Below are the code and all the weights of a small trained network. Each question names an input and a class and asks about switching units off, where a switched-off unit gives its printed mean instead of its output.

import numpy as np


def w(rows, s, z=0):
    codes = np.array(rows[::2]) - 128.0
    scale = np.full(codes.shape[1], s)
    scale[-1] = z or s
    return codes * scale


def norm(h):
    return h / np.sqrt((h * h).mean(-1, keepdims=True) + 1e-5)


def f(y):
    return y / 2 * (1 + np.tanh(0.7978845608 * (y + 0.044715 * y**3)))


def log_softmax(a):
    a = a - a.max(-1, keepdims=True)
    return a - np.log(np.exp(a).sum(-1, keepdims=True))


def net(x, mask):
    res = np.array(x, float).reshape(1, 4) / 4 @ E
    u = 0
    for l in range(2):
        y = f(norm(res) @ A[l][:, :-1].T + A[l][:, -1])
        res = res + np.where(mask[u : u + 5], y, B[l][:, -1]) @ B[l][:, :-1]
        u += 5
    return log_softmax(norm(res)[-1] @ U[:, :-1].T + U[:, -1])


A, B = {}, {}
E = w([
[162,58,79,26],'x0',
[129,63,19,182],'x1',
[26,79,56,255],'x2',
[93,207,102,136],'x3',
],0.0097)
A[0] = w([
[175,172,101,177,42],'0.n0',
[108,30,5,9,216],'0.n1',
[32,139,74,63,122],'0.n2',
[197,20,173,160,4],'0.n3',
[15,61,178,117,87],'0.n4',
],0.016,0.0031)
B[0] = w([
[126,90,202,154,137],'0.n0',
[252,79,110,190,247],'0.n1',
[164,180,92,198,157],'0.n2',
[34,76,132,85,162],'0.n3',
[122,122,148,239,153],'0.n4',
],0.019,0.013)
A[1] = w([
[91,13,121,64,118],'1.n0',
[86,103,7,137,6],'1.n1',
[21,177,122,119,93],'1.n2',
[191,166,79,99,33],'1.n3',
[51,107,103,180,31],'1.n4',
],0.021,0.0027)
B[1] = w([
[155,187,28,133,251],'1.n0',
[161,135,140,3,173],'1.n1',
[94,154,100,147,192],'1.n2',
[120,139,182,174,234],'1.n3',
[90,68,140,132,254],'1.n4',
],0.032,0.005)
U = w([
[96,27,117,56,93],'0',
[16,86,164,206,171],'1',
[193,191,246,79,150],'2',
[116,130,141,72,10],'3',
[253,89,67,167,158],'4',
[43,253,165,146,116],'5',
[136,186,110,59,75],'6',
[114,175,45,106,128],'7',
],0.019,0.014)

Each question gives the input, the list of numbers given to net, and the class t.
The units are the neurons (one row each of A and B). Each row of codes is followed by its name. A weight is (code - 128) times the scale printed after its matrix; where a second scale follows, it is the last column's (A, B and U).
mask holds one flag per neuron, layer by layer. A switched-off neuron (its flag False) gives its mean, the last column of its row in B, instead of its output. The means were averaged over made-up inputs and are rounded, as every weight is.
A unit's drop is (log p(t) with every unit on - log p(t) with that unit switched off) / (log p(t) with every unit on - log p(t) with every unit switched off).
The circuit of an input: a set's keep is (log p(t) with only the set's units on - log p(t) with every unit switched off) / (log p(t) with every unit on - log p(t) with every unit switched off). Starting from all 10 units, units are removed one at a time, each time the one whose removal leaves the highest keep (on an exact tie, the one counted first), for as long as the keep stays at least 0.8.
circuit, biggest first: the units of the circuit, biggest drop first
unit that matters most: the unit with the biggest drop
k most important neurons: the k neurons with the biggest drops, biggest first
top k neurons in layer l: the k neurons of layer l with the biggest drops, biggest first
drop when u is switched off: that unit's drop, to one decimal
input [-3,-1,-2,2], class 5: 2 most important neurons -> (0.n1, 1.n4)
input [-5,0,-7,-7], class 7: circuit, biggest first -> (0.n1, 0.n3, 1.n0)
input [8,-1,-8,2], class 2: 2 most important neurons -> (1.n3, 1.n0)
input [6,-8,7,8], class 1: top neuron in layer 0 -> (0.n4)
input [-1,6,8,5], class 0: 2 most important neurons -> (1.n1, 0.n1)
input [-6,5,-3,-7], class 7: circuit, biggest first -> (1.n0, 0.n3)
input [-3,8,7,1], class 0: circuit, biggest first -> (1.n1, 0.n1)
input [-4,-7,3,4], class 5: 3 most important neurons -> (0.n1, 1.n2, 0.n3)
input [-2,2,2,-5], class 7: 2 most important neurons -> (0.n3, 1.n0)
input [-5,-5,0,2], class 5: top 2 neurons in layer 0 -> (0.n1, 0.n3)
input [-3,7,1,-7], class 7: top 2 neurons in layer 0 -> (0.n3, 0.n2)
input [-5,8,2,-6], class 0: circuit, biggest first -> (0.n1, 1.n1)
input [-1,-7,-4,-6], class 2: 2 most important neurons -> (0.n3, 1.n2)
input [-8,4,-1,5], class 1: unit that matters most -> 0.n1
input [-5,-5,2,2], class 5: 3 most important neurons -> (0.n1, 1.n2, 0.n3)
input [1,-7,2,-6], class 1: 3 most important neurons -> (0.n4, 0.n1, 1.n4)
input [-2,-1,-5,4], class 2: 2 most important neurons -> (0.n3, 1.n0)
input [-2,-5,-3,3], class 5: top 2 neurons in layer 1 -> (1.n2, 1.n1)
input [-2,5,-6,7], class 2: 3 most important neurons -> (0.n3, 0.n0, 1.n0)
input [1,-6,2,8], class 5: drop when 0.n1 is switched off -> 0.5
input [-3,-1,-5,5], class 2: top 2 neurons in layer 1 -> (1.n0, 1.n4)
input [-7,-1,-2,7], class 5: drop when 0.n3 is switched off -> 0.1
input [-3,-8,0,1], class 5: drop when 0.n1 is switched off -> 1.2
input [-4,0,3,-4], class 1: drop when 0.n1 is switched off -> 0.1
input [-5,3,-6,-2], class 2: top 2 neurons in layer 1 -> (1.n0, 1.n4)
